In the rows, 128 means zero.
Facts:
K113 bidre K248; K18 bidre K969; K19 bidre K774
K197 bidre K65; K206 bidre K916; K21 bidre K587
K211 bidre K80; K220 bidre K23; K23 bidre K21
K234 bidre K279; K248 bidre K219; K255 bidre K536
K27 bidre K840; K279 bidre K194; K28 bidre K82
K289 bidre K599; K391 bidre K98; K443 bidre K858
K460 bidre K691; K536 bidre K263; K545 bidre K894
K562 bidre K234; K579 bidre K41; K587 bidre K206
K59 bidre K857; K599 bidre K545; K649 bidre K167
K65 bidre K714; K663 bidre K358; K665 bidre K19
K672 bidre K197; K691 bidre K28; K714 bidre K315
K73 bidre K579; K743 bidre K211; K774 bidre K865
K80 bidre K443; K802 bidre K113; K82 bidre K73
K836 bidre K663; K840 bidre K672; K857 bidre K743
K858 bidre K562; K865 bidre K33; K96 bidre K817
K969 bidre K994; K113 razos 163; K167 razos 386
K18 razos 163; K19 razos 991; K194 razos 596
K197 razos 386; K206 razos 596; K21 razos 991
K211 razos 500; K219 razos 596; K220 razos 567
K23 razos 386; K234 razos 163; K248 razos 500
K255 razos 163; K263 razos 163; K27 razos 386
K279 razos 596; K28 razos 163; K289 razos 163
K315 razos 163; K33 razos 991; K358 razos 991
K391 razos 163; K41 razos 596; K425 razos 163
K436 razos 567; K443 razos 386; K460 razos 500
K511 razos 386; K536 razos 163; K545 razos 500
K562 razos 163; K579 razos 500; K587 razos 991
K59 razos 163; K599 razos 567; K649 razos 163
K65 razos 386; K663 razos 567; K665 razos 596
K672 razos 163; K691 razos 991; K714 razos 596
K73 razos 991; K743 razos 596; K774 razos 163
K793 razos 500; K80 razos 386; K802 razos 500
K817 razos 386; K82 razos 163; K836 razos 567
K840 razos 991; K857 razos 596; K858 razos 163
K865 razos 163; K894 razos 163; K900 razos 991
K916 razos 991; K96 razos 163; K969 razos 596
K98 razos 596; K994 razos 386

Known rows:
K315: [ 87  89 130  98 148 144 125 159 149 100 117 121  80 124 167 180  88  85
  76 119  91 110 156]
K858: [121  88 122 127 140 152 118 170 132 110 122 112  90 121 156 152 106  79
  70 129 113  69 173]
K255: [130 114 100 120 157 151 149 160 124 118 103 102  93 110 134 154 119  92
  61 114 179 101 177]
K18: [132  91 110 132 134 165 132 169 123 112 130  91  64 121 155 161 101  77
  60 133 113  24 193]
K113: [117  99 123 131 149 135 101 181 131 104 132 126 108 110 156 145 131  70
  61 126 122  82 173]
K28: [104 109 109 108 122 162 120 152 126 101 111 121  94 103 135 145  87  75
  73 137 122  79 178]
K96: [123  92 110 130 131 181 156 146 134 114 121  90  68 127 151 163  93  93
  67 130 128  43 184]
K82: [103 107 108 107 119 161 123 154 126 100 109 121  95 103 138 143  90  75
  72 141 116  76 177]
K536: [129 102  98 119 163 150 138 162 132 121  96 104  97 111 137 157 111 104
  65 117 157 111 171]
K391: [114 113 148 130  97 140 107 155 118  97 118 140  80 122 146 136  82  56
  91 124 129  55 166]
K65: [ 80 124 117  95 135 160 130 149 147 113 139  87 102 133 176 155  90  62
  85  96 110  92 148]
K460: [109 132 119 105 125 155 106 109 120 104 124  95 107  93 140 130  98  84
  82 117 130  36 180]
K836: [ 84 115 117  77 134 117 111 172 113 101 152  84 113  99 151 154 128  75
  77 124 131  43 169]
K599: [104  96 121 105 123 121 112 170 116 124 115  85 110 121 133 140  99  98
 100 114 143  63 153]
K714: [ 83 113 126  87 143 152 117 132 147  96 128  94  71 136 158 150 129  82
  93 123 104  89 139]
K98: [ 99 102 137 111 104 141  67 140 132 100 115 116  87 136 140 104 103  72
 113 137  90  70 136]
K219: [109  99 116 114 152 141  72 163 139 103 130 101 112 123 147 112 152  82
  84 136  99  90 144]
K41: [ 94 101  99  91 124 162  87 137 140 101 108  95  99 118 125 108 109  82
  94 147  86  84 145]
K194: [111  86 108 109 148 151  82 157 148 111 123  88  97 131 144 119 130  94
  89 132  81  82 143]
K21: [107  70 143 129 135 159 128 145 139 126 133 111 114 131 134 101 108  75
  75 105 132  56 145]
K840: [ 74  90 142  78 150 152 143 136 137 111 139 102  85 125 149 140  99  60
  67  98 120  68 145]
K358: [ 88  80 117  72 160 139  98 163 133 112 138 100 114 103 142 116 111  52
  51 118  88  66 155]
K691: [ 92  94 116  85 130 161 126 136 123 115 124 102 109 103 120 105  92  56
  67 121 120  46 160]

Rows, some named above:
[101 117 105 120 130 159 112 156 139 117 135  86 123 123 161 132  94  65
  79 105 117  77 158] => K511
[124  91  92 111 167 149 130 168 140 123  89 106 105 111 136 154 103 105
  66 119 140 124 165] => K263
[110  89  89 128 129 183 128 152 151 130 124  61 106 136 158 138  73  85
  84 112  88  67 160] => K817
[ 76 100 116  79 138 117 105 178 119 105 148  84 115 102 150 156 127  81
  81 128 111  56 162] => K663
[128 108 124 134 138 154 130 167 123 107 132 113  83 119 154 156 116  72
  64 127 142  49 180] => K59
[ 89  91 121  97 126 130 120 168 125 112 132  86 116 115 146 149 108  99
  93 119 127  59 156] => K436
[129 117 102 122 156 152 145 158 128 120 102 104  95 111 134 151 120  96
  62 115 175  99 177] => K255
[ 83 112 117  81 136 118 109 174 115 102 153  85 110 101 152 161 130  75
  78 123 131  42 170] => K836
[ 91  73 121  90 147 154 122 150 141 121 117 106 116 115 125 108  92  77
  66 114 108  80 145] => K33
[112  84 109 113 145 149  81 156 144 110 124  88  94 132 147 121 132  89
  86 135  83  78 145] => K194
[128 114  99 121 157 152 146 159 126 117 106 104  93 111 134 154 116  96
  63 114 177  97 179] => K255
[104  97 120 101 122 121 112 167 117 125 116  87 110 120 132 138  99 103
  98 112 145  62 156] => K599
[108  96 113 110 152 137  70 165 140 100 131 102 114 123 146 113 154  80
  80 135  99  86 143] => K219
[105 130 122 106 125 155 105 108 119 101 121  97 107  93 139 133  99  84
  84 117 134  35 181] => K460
[101  83 128  99 144 155 125 145 133 121 133 102 104 119 130 114 103  65
  63 111 122  56 153] => K900
[124  88  99 117 139 171 103 148 133 113 131  64  64 136 142 130 126  85
  81 139  86  32 164] => K969
[114 116 150 129  99 143 108 154 117 102 117 145  78 124 145 136  85  56
  94 125 129  52 167] => K391
[ 91 105 136 100 143 153 143 151 139  98 125 119  72 126 167 181 100  77
  75 117 119  95 162] => K672
[112  97 115 113 142 155  91 153 140 111 128  88  89 133 147 124 137  86
  88 132 101  67 152] => K279
[135 112 121 131 131 144 123 166 117 117 108 118  79 122 140 143  98  74
  77 118 157  68 174] => K289
[137  91 108 131 133 166 132 167 123 111 129  89  61 123 151 162  98  76
  59 132 109  29 193] => K18
[100  84 130  97 145 156 125 145 136 121 133  99 105 117 131 110 103  63
  63 109 118  56 153] => K900
[128  89 118 122 136 141 103 171 131 119  95 117  95 120 140 138  87  88
  79 121 115  96 164] => K894
[127 105 127 121 145 134  87 130 125 126 110  98 102 112 143 129  93 101
  90 100 129  64 164] => K545
[ 96  87 123  96 141 159 132 141 134 123 126 102 114 115 127 108 101  68
  65 109 134  64 153] => K19
[ 68  98 100 129 123 197 136 143 171  98 150 100 174 104 163 127 112  85
  76 135  94  92 158] => K167
[118 107 134 122 157 133  79 144 131 111 139 104 129  96 156 127 129  93
  74 106 113  59 168] => K248
[111 107 129 121 145 145  97 124 131 111 126  96 110 105 152 139 102 101
  82 107 113  56 170] => K793
[115 106 124 150 120 167 117 157 147 127 136  98 133 138 164 120  99  77
  89 101 130  72 150] => K23
[117  93 120 123 138 153 123 166 134 107 116 116  91 116 151 154 101  81
  74 128 121  78 173] => K425
[126 101 131 122 151 143  93 130 130 115 132  92 107 110 156 141 108  97
  80 104 112  47 171] => K211
[128 120 136 131 157 133  86 139 124 109 145 103 122  99 159 135 134  85
  73 104 137  48 173] => K802
[130 117  98 120 157 152 149 163 128 119 102 107  91 109 137 156 116  98
  63 114 175  97 177] => K255
[114  89  88 124 133 166 103 167 142 129 132  62 105 129 163 132  78  75
  73 116  70  48 168] => K994
[108  60 139 122 138 158 119 153 150 132 126 111 127 131 133 101  96  84
  74 110 108  72 136] => K916
[ 87 138 125 103 133 160 144 141 138 107 148  84  98 130 177 158  99  56
  84  91 138  74 154] => K27
[103  94 141 133 110 140 136 161 128 119 139  93 119 129 147 140 120 103
 103 115 162  39 153] => K220
[133 111 120 133 131 143 123 160 117 116 110 118  79 123 139 141  99  74
  79 119 159  68 174] => K289
[ 91 101 121 139 123 196 163 141 152  85 148 128 135  98 149 160 134  89
  64 147 132  65 179] => K649
[116 115 148 127  98 141 106 154 118  97 117 139  82 122 146 133  80  56
  93 126 132  53 168] => K391
[ 99 116 116  98 131 151  92 117 128 104 114  98 114  92 139 129  86  97
  90 117 106  58 171] => K579
[116  95 130 139 129 160 103 142 147 108 124 101 100 140 145 112 137  96
  98 127 123  73 140] => K206
[112 124 112 112 130 166 118 132 130 105 128  91  87 128 134 119 140  80
  89 128 145  63 153] => K665

